Below are the code and all the weights of a small trained network. Each question names an input and a class and asks about switching units off, where a switched-off unit gives its printed mean instead of its output.

import numpy as np


def w(rows, s, z=0):
    codes = np.array(rows[::2]) - 128.0
    scale = np.full(codes.shape[1], s)
    scale[-1] = z or s
    return codes * scale


def f(y):
    return y / 2 * (1 + np.tanh(0.7978845608 * (y + 0.044715 * y**3)))


def log_softmax(a):
    a = a - a.max(-1, keepdims=True)
    return a - np.log(np.exp(a).sum(-1, keepdims=True))


def net(x, mask):
    res = np.array(x, float).reshape(1, 8) / 4 @ E
    y = f(res @ A[0][:, :-1].T + A[0][:, -1])
    res = res + np.where(mask, y, B[0][:, -1]) @ B[0][:, :-1]
    return log_softmax(res[-1] @ U[:, :-1].T + U[:, -1])


A, B = {}, {}
E = w([
[135,225,28,170,153,80,142,224],'x0',
[40,179,225,104,136,142,89,29],'x1',
[111,119,131,121,98,204,119,142],'x2',
[103,56,8,199,58,123,126,199],'x3',
[85,82,100,123,101,68,91,129],'x4',
[147,116,178,196,187,219,254,128],'x5',
[151,126,146,93,105,243,201,207],'x6',
[197,110,146,109,122,227,81,112],'x7',
],0.0071)
A[0] = w([
[53,150,145,89,131,81,77,90,158],'n0',
[169,115,140,77,86,246,141,107,154],'n1',
[154,109,94,186,156,130,114,107,112],'n2',
[139,122,102,175,148,126,88,107,110],'n3',
[176,112,43,153,93,32,70,132,178],'n4',
[100,128,113,127,141,104,65,107,254],'n5',
[143,129,174,138,121,168,149,148,215],'n6',
[72,171,142,124,81,80,104,95,181],'n7',
[77,145,154,136,115,78,107,119,167],'n8',
[167,150,75,101,126,119,139,129,168],'n9',
[137,120,163,134,184,139,195,133,173],'n10',
[110,167,114,104,109,116,140,135,100],'n11',
[123,167,126,151,138,154,158,114,141],'n12',
[109,175,144,176,158,98,239,105,172],'n13',
],0.012,0.0038)
B[0] = w([
[49,144,117,115,114,118,71,105,221],'n0',
[196,102,161,112,102,225,90,105,238],'n1',
[140,156,125,117,126,123,147,159,147],'n2',
[150,149,123,112,121,107,138,125,145],'n3',
[207,125,122,136,123,6,124,150,251],'n4',
[99,130,124,111,122,80,97,136,198],'n5',
[119,97,106,133,104,193,143,133,190],'n6',
[104,138,154,77,163,111,88,96,202],'n7',
[110,139,135,120,125,108,99,91,184],'n8',
[158,130,134,147,122,113,155,130,163],'n9',
[105,152,126,155,152,181,170,134,195],'n10',
[128,97,135,140,137,117,136,104,141],'n11',
[112,133,140,146,155,143,158,125,157],'n12',
[54,142,96,148,153,125,205,164,207],'n13',
],0.019,0.012)
U = w([
[85,115,157,207,221,190,220,153,106],'0',
[253,91,130,161,138,47,118,179,1],'1',
[228,28,204,129,103,255,97,109,166],'2',
[22,129,190,62,169,92,3,48,244],'3',
],0.0069,0.0012)

Each question gives the input, the list of numbers given to net, and the class t.
The units are the neurons (one row each of A and B). Each row of codes is followed by its name. A weight is (code - 128) times the scale printed after its matrix; where a second scale follows, it is the last column's (A, B and U).
mask holds one flag per neuron, in row order. A switched-off neuron (its flag False) gives its mean, the last column of its row in B, instead of its output. The means were averaged over made-up inputs and are rounded, as every weight is.
A unit's drop is (log p(t) with every unit on - log p(t) with that unit switched off) / (log p(t) with every unit on - log p(t) with every unit switched off).
The circuit of an input: a set's keep is (log p(t) with only the set's units on - log p(t) with every unit switched off) / (log p(t) with every unit on - log p(t) with every unit switched off). Starting from the 12 units with the biggest drops (on a tie, the unit counted first), units are removed one at a time, each time the one whose removal leaves the highest keep (on an exact tie, the one counted first), for as long as the keep stays at least 0.8.
units of the circuit, in order: the units of the circuit, biggest drop first
k most important neurons: the k neurons with the biggest drops, biggest first
drop when u is switched off: that unit's drop, to one decimal
input [-2,-8,0,-1,6,-7,-6,8], class 1: units of the circuit, in order : n4
input [-3,-3,-3,-3,7,0,6,-2], class 2: units of the circuit, in order : n4, n0
input [-2,-1,6,4,-4,-3,5,-8], class 2: units of the circuit, in order : n4, n13, n0
input [-4,-8,0,-5,-5,0,3,-5], class 0: 2 most important neurons : n10, n13
input [1,7,7,-8,-2,4,-3,3], class 2: 2 most important neurons : n1, n6
input [-8,-8,1,-4,6,-1,-6,3], class 1: 2 most important neurons : n4, n7
input [1,3,-8,5,5,5,2,6], class 0: 2 most important neurons : n1, n4
input [-5,5,5,1,2,3,6,-8], class 0: 2 most important neurons : n13, n10
input [0,1,-6,-4,-7,-4,6,-2], class 0: drop when n1 is switched off : 0.1
input [2,-5,-8,-8,-4,-1,2,4], class 0: drop when n1 is switched off : 0.1
input [6,-1,-6,-3,8,7,0,-4], class 0: drop when n4 is switched off : 0.0
input [5,3,1,3,4,-1,3,4], class 1: 2 most important neurons : n0, n1
